Below is a small trained network, with its code and all its weights. Each question gives an input and a class and asks what happens when units are switched off, that is, made to give their printed mean instead of their output.

import numpy as np


def w(rows, s, z=0):
    codes = np.array(rows[::2]) - 128.0
    scale = np.full(codes.shape[1], s)
    scale[-1] = z or s
    return codes * scale


def f(y):
    return y / 2 * (1 + np.tanh(0.7978845608 * (y + 0.044715 * y**3)))


def log_softmax(a):
    a = a - a.max(-1, keepdims=True)
    return a - np.log(np.exp(a).sum(-1, keepdims=True))


def net(x, mask):
    res = np.array(x, float).reshape(1, 8) / 4 @ E
    y = f(res @ A[0][:, :-1].T + A[0][:, -1])
    res = res + np.where(mask, y, B[0][:, -1]) @ B[0][:, :-1]
    return log_softmax(res[-1] @ U[:, :-1].T + U[:, -1])


A, B = {}, {}
E = w([
[126,131,126,33,74,176,87,70],'x0',
[173,147,105,66,113,196,109,142],'x1',
[112,234,93,4,125,114,146,172],'x2',
[131,170,222,130,228,137,93,52],'x3',
[232,171,184,224,94,192,65,130],'x4',
[1,97,43,189,198,190,52,174],'x5',
[132,190,46,144,105,39,139,111],'x6',
[98,121,106,155,120,86,13,96],'x7',
],0.0079)
A[0] = w([
[197,73,71,99,90,89,134,160,47],'N1',
[191,139,86,145,106,182,106,179,142],'N2',
[123,104,127,62,29,181,253,184,166],'N3',
[146,126,121,130,36,68,154,98,92],'N4',
[104,169,91,84,153,153,167,176,115],'N5',
[81,138,41,120,118,51,113,107,87],'N6',
[182,125,217,191,93,216,77,93,156],'N7',
[47,29,72,122,137,157,145,158,211],'N8',
[136,43,150,157,71,161,110,112,214],'N9',
[121,40,77,193,119,111,108,131,124],'N10',
[96,75,117,80,86,184,105,144,169],'N11',
[161,221,97,106,140,118,43,63,163],'N12',
[105,98,144,133,201,125,135,67,253],'N13',
],0.011,0.005)
B[0] = w([
[150,190,169,157,90,78,158,76,164],'N1',
[128,91,82,114,161,164,142,110,175],'N2',
[208,123,62,102,129,121,58,16,255],'N3',
[199,173,163,119,52,24,189,126,176],'N4',
[175,170,107,134,160,201,111,166,183],'N5',
[116,126,143,112,128,167,210,121,190],'N6',
[125,151,169,26,171,152,254,207,239],'N7',
[108,90,91,123,187,131,103,153,221],'N8',
[113,66,132,111,105,119,184,135,191],'N9',
[63,92,119,210,86,101,93,154,185],'N10',
[92,49,77,140,167,117,124,100,181],'N11',
[91,102,76,72,154,52,112,177,199],'N12',
[104,86,135,82,166,136,148,130,202],'N13',
],0.0095,0.014)
U = w([
[81,42,46,178,203,123,80,134,214],'0',
[118,124,148,255,60,49,161,137,242],'1',
[96,100,176,89,204,149,185,157,179],'2',
[245,151,127,138,147,111,174,71,23],'3',
[72,199,122,222,102,145,107,161,34],'4',
[104,135,50,83,98,39,105,96,181],'5',
[101,168,176,201,93,114,44,101,3],'6',
[194,212,107,154,81,187,59,107,37],'7',
],0.0087,0.0041)

Each question gives the input, the list of numbers given to net, and the class t.
The units are the neurons (one row each of A and B). Each row of codes is followed by its name. A weight is (code - 128) times the scale printed after its matrix; where a second scale follows, it is the last column's (A, B and U).
mask holds one flag per neuron, in row order. A switched-off neuron (its flag False) gives its mean, the last column of its row in B, instead of its output. The means were averaged over made-up inputs and are rounded, as every weight is.
A unit's drop is (log p(t) with every unit on - log p(t) with that unit switched off) / (log p(t) with every unit on - log p(t) with every unit switched off).
The circuit of an input: a set's keep is (log p(t) with only the set's units on - log p(t) with every unit switched off) / (log p(t) with every unit on - log p(t) with every unit switched off). Starting from the 12 units with the biggest drops (on a tie, the unit counted first), units are removed one at a time, each time the one whose removal leaves the highest keep (on an exact tie, the one counted first), for as long as the keep stays at least 0.8.
units of the circuit, in order: the units of the circuit, biggest drop first
most important unit: the unit with the biggest drop
top k neurons: the k neurons with the biggest drops, biggest first
drop of u: that unit's drop, to one decimal
input [0,-2,3,-5,4,4,6,-4], class 3: most important unit => N12
input [-8,-5,7,7,-3,2,7,2], class 2: top 2 neurons => [N6 N3]
input [0,-4,-6,-6,4,2,-1,0], class 1: top 2 neurons => [N10 N3]
input [-7,-7,3,7,7,-3,4,0], class 2: top 2 neurons => [N3 N7]
input [-6,2,-1,2,4,-2,6,8], class 1: top 4 neurons => [N3 N8 N13 N11]
input [1,4,4,4,-7,-3,-7,3], class 0: units of the circuit, in order => [N7 N4]
input [6,-4,8,6,0,2,-3,-1], class 0: top 3 neurons => [N7 N4 N6]
input [-6,-3,4,1,5,-5,8,4], class 1: top 2 neurons => [N3 N4]
input [-4,6,8,3,3,-2,0,-4], class 7: units of the circuit, in order => [N7 N5 N13]
input [0,5,1,5,-3,-7,1,3], class 5: top 2 neurons => [N12 N7]
input [0,-7,-4,0,-1,-1,-5,5], class 2: top 3 neurons => [N3 N7 N11]
input [-8,-5,0,1,2,-5,6,-6], class 1: units of the circuit, in order => [N7 N3]
input [4,-3,5,5,-2,-7,-4,4], class 5: top 4 neurons => [N7 N12 N6 N5]
input [1,4,-4,1,1,-1,3,4], class 2: units of the circuit, in order => [N3]
input [-1,8,4,4,8,-7,-7,-6], class 2: top 2 neurons => [N7 N4]
input [3,7,-8,-1,3,-6,2,2], class 2: top 3 neurons => [N7 N3 N9]
input [-1,1,8,2,-8,1,1,0], class 0: drop of N7 => 1.2
input [-7,1,-6,6,8,-8,6,-8], class 2: drop of N7 => 1.0
input [6,7,0,-4,8,2,-3,8], class 2: drop of N7 => 1.7
input [5,6,-1,-1,-4,-4,-3,-3], class 3: drop of N5 => 0.0
input [5,4,-4,-7,-2,2,0,-8], class 0: units of the circuit, in order => [N11]
